Each row has a class, written after it.
[-0.02 -0.70 -3.58 -0.10  0.24 -0.28 -0.71  0.01 -0.08  0.13  0.57  0.07
  1.54  0.50  0.13  1.30 -0.13  0.45  0.22 -0.45  0.33 -0.30 -0.02 -0.25
 -1.35  0.75  0.58 -0.06 -0.04  0.22  0.13 -0.48 -0.57  0.34]	negip
[-0.29 -0.71 -2.90  0.32  0.48 -0.25 -0.57  0.15  0.07  0.02  0.36 -0.20
  1.13 -0.10 -0.27  1.24  0.17  0.20  0.05 -0.41  0.26 -0.13  0.07 -0.32
 -0.03  0.75  0.24  0.15  0.25  0.17  0.31 -0.22 -0.68  0.22]	negip
[-0.23 -0.75 -2.15  0.30  0.47 -0.54 -0.59  0.14 -0.09  0.26 -0.05 -0.40
  0.24  0.47 -0.06  2.32  0.22  0.40  0.46 -0.61  0.02  0.19 -0.28  0.10
  0.76  0.81  0.93  0.16  0.35  0.22  0.74 -0.45 -1.39  0.34]	kimop
[-0.28 -0.70 -1.14 -0.17  0.38 -0.43 -0.57 -0.17  0.20  0.26  0.01  0.08
  0.41  0.49 -0.08  2.09  0.14  0.13  0.63 -0.62 -0.20 -0.04 -0.34 -0.11
  0.56  0.83  0.36  0.18  0.09  0.31  0.30 -0.39 -1.03  0.41]	negip
[-0.08 -0.76 -1.56  0.10  0.12 -0.28 -0.40  0.01  0.05  0.09  0.21 -0.37
  0.47  0.07  0.21  0.89  0.16 -0.11  0.29 -0.06  0.00 -0.35 -0.28 -0.09
 -0.45  0.55  0.32  0.10 -0.12  0.01  0.16 -0.30 -0.88  0.13]	negip
[-0.27 -0.64  0.21  0.78  0.41 -0.61 -0.50  0.43  0.60  0.17  0.33 -0.40
  3.43 -0.17 -0.05  0.89  1.04  0.01  0.06 -0.89 -0.42  0.42 -0.04 -0.72
  2.14  0.92 -0.75  0.69  0.20  0.25 -0.17 -0.69  0.46  0.36]	negip
[-0.28  0.18  0.45 -0.68  0.49 -0.29 -0.52 -0.77  0.23 -0.04 -0.61  0.20
 -1.93  1.76 -0.26  3.29 -0.86  0.56  1.52 -1.03 -0.20  0.07 -0.83  0.40
  1.32  0.54  0.84 -0.88  0.00  0.18 -0.05 -0.28 -1.04  0.42]	kimop
[-0.39 -0.61 -1.50 -0.47  0.75 -0.21 -0.91 -0.55  0.40 -0.23  0.27 -0.12
 -0.26  0.51  0.27  2.55 -0.51  0.02  0.96 -0.21 -0.31 -0.11 -0.55 -0.06
  0.42  0.70  0.23 -0.45 -0.22  0.09 -0.57 -0.28 -1.16  0.28]	kimop
[-0.10  0.00  2.35 -1.01  0.01 -0.44 -0.12 -0.57  0.44  0.19 -0.72 -0.28
 -2.13  0.95  0.15  2.58 -0.22  0.11  1.26 -0.76 -0.54 -0.18 -0.79  0.64
  1.49  0.38  0.95 -0.04 -0.20  0.15  0.38 -0.17 -1.66  0.29]	kimop
[-0.33 -0.07 -0.29 -0.68  0.71 -0.15 -0.81 -0.79  0.44 -0.06 -0.36  0.09
 -1.60  1.16 -0.03  3.05 -0.89  0.25  1.40 -0.48 -0.44 -0.15 -0.63  0.21
  0.87  0.41  0.51 -0.74 -0.35  0.39 -0.45 -0.05 -1.25  0.28]	kimop
[ 0.16  0.41  0.58 -1.03  0.41  0.34 -0.71 -0.96  0.37 -0.67  0.00  0.56
 -0.41  1.37  0.21  1.37 -1.02  0.35  1.66 -0.44 -0.50 -0.29 -0.27 -0.05
 -0.65  0.21 -0.57 -0.76 -0.70  0.30 -1.39  0.00  0.22  0.27]	kimop
[-0.15 -1.09 -2.48  0.01  0.25 -0.43 -0.42 -0.05  0.04  0.18  0.45 -0.73
  0.68 -0.37  0.22  1.02  0.38 -0.05 -0.05  0.01  0.05 -0.42  0.02 -0.02
 -0.50  0.73  0.36  0.31  0.06 -0.06  0.39 -0.42 -1.32  0.10]	negip
[-0.26 -0.31 -0.48 -1.06  0.82 -0.12 -0.78 -0.85  0.69 -0.13  0.07 -0.13
 -0.80  0.92 -0.11  2.40 -0.78  0.01  1.53 -0.29 -0.41 -0.24 -0.58  0.10
  0.01  0.79  0.21 -0.45 -0.34  0.12 -0.25 -0.39 -1.23  0.26]	kimop
[-0.26  0.02 -1.24 -0.75  0.42  0.16 -0.47 -0.71 -0.13 -0.25 -0.23  0.48
 -2.18  1.01 -0.16  1.60 -1.22  0.24  0.82  0.04 -0.02 -0.26 -0.32  0.37
 -0.50  0.06  0.69 -0.98 -0.35  0.15 -0.38  0.18 -0.72  0.41]	kimop
[-0.48 -0.26 -0.82 -0.36  0.59 -0.44 -0.46 -0.35  0.12  0.00 -0.35 -0.08
 -1.27  0.70 -0.29  2.66 -0.42  0.37  0.87 -0.50 -0.22  0.00 -0.57  0.37
  1.17  0.60  0.78 -0.46  0.03  0.28  0.20 -0.07 -1.36  0.39]	kimop
[ 0.23 -1.00 -0.36  0.37 -0.16 -0.39  0.11  0.61  0.06  0.37  0.19 -0.81
  1.51 -0.71  0.20 -0.02  1.06 -0.18 -0.42 -0.10  0.20 -0.05  0.03  0.02
  0.31  0.40  0.24  0.95  0.21 -0.04  0.94 -0.54 -0.69  0.00]	negip
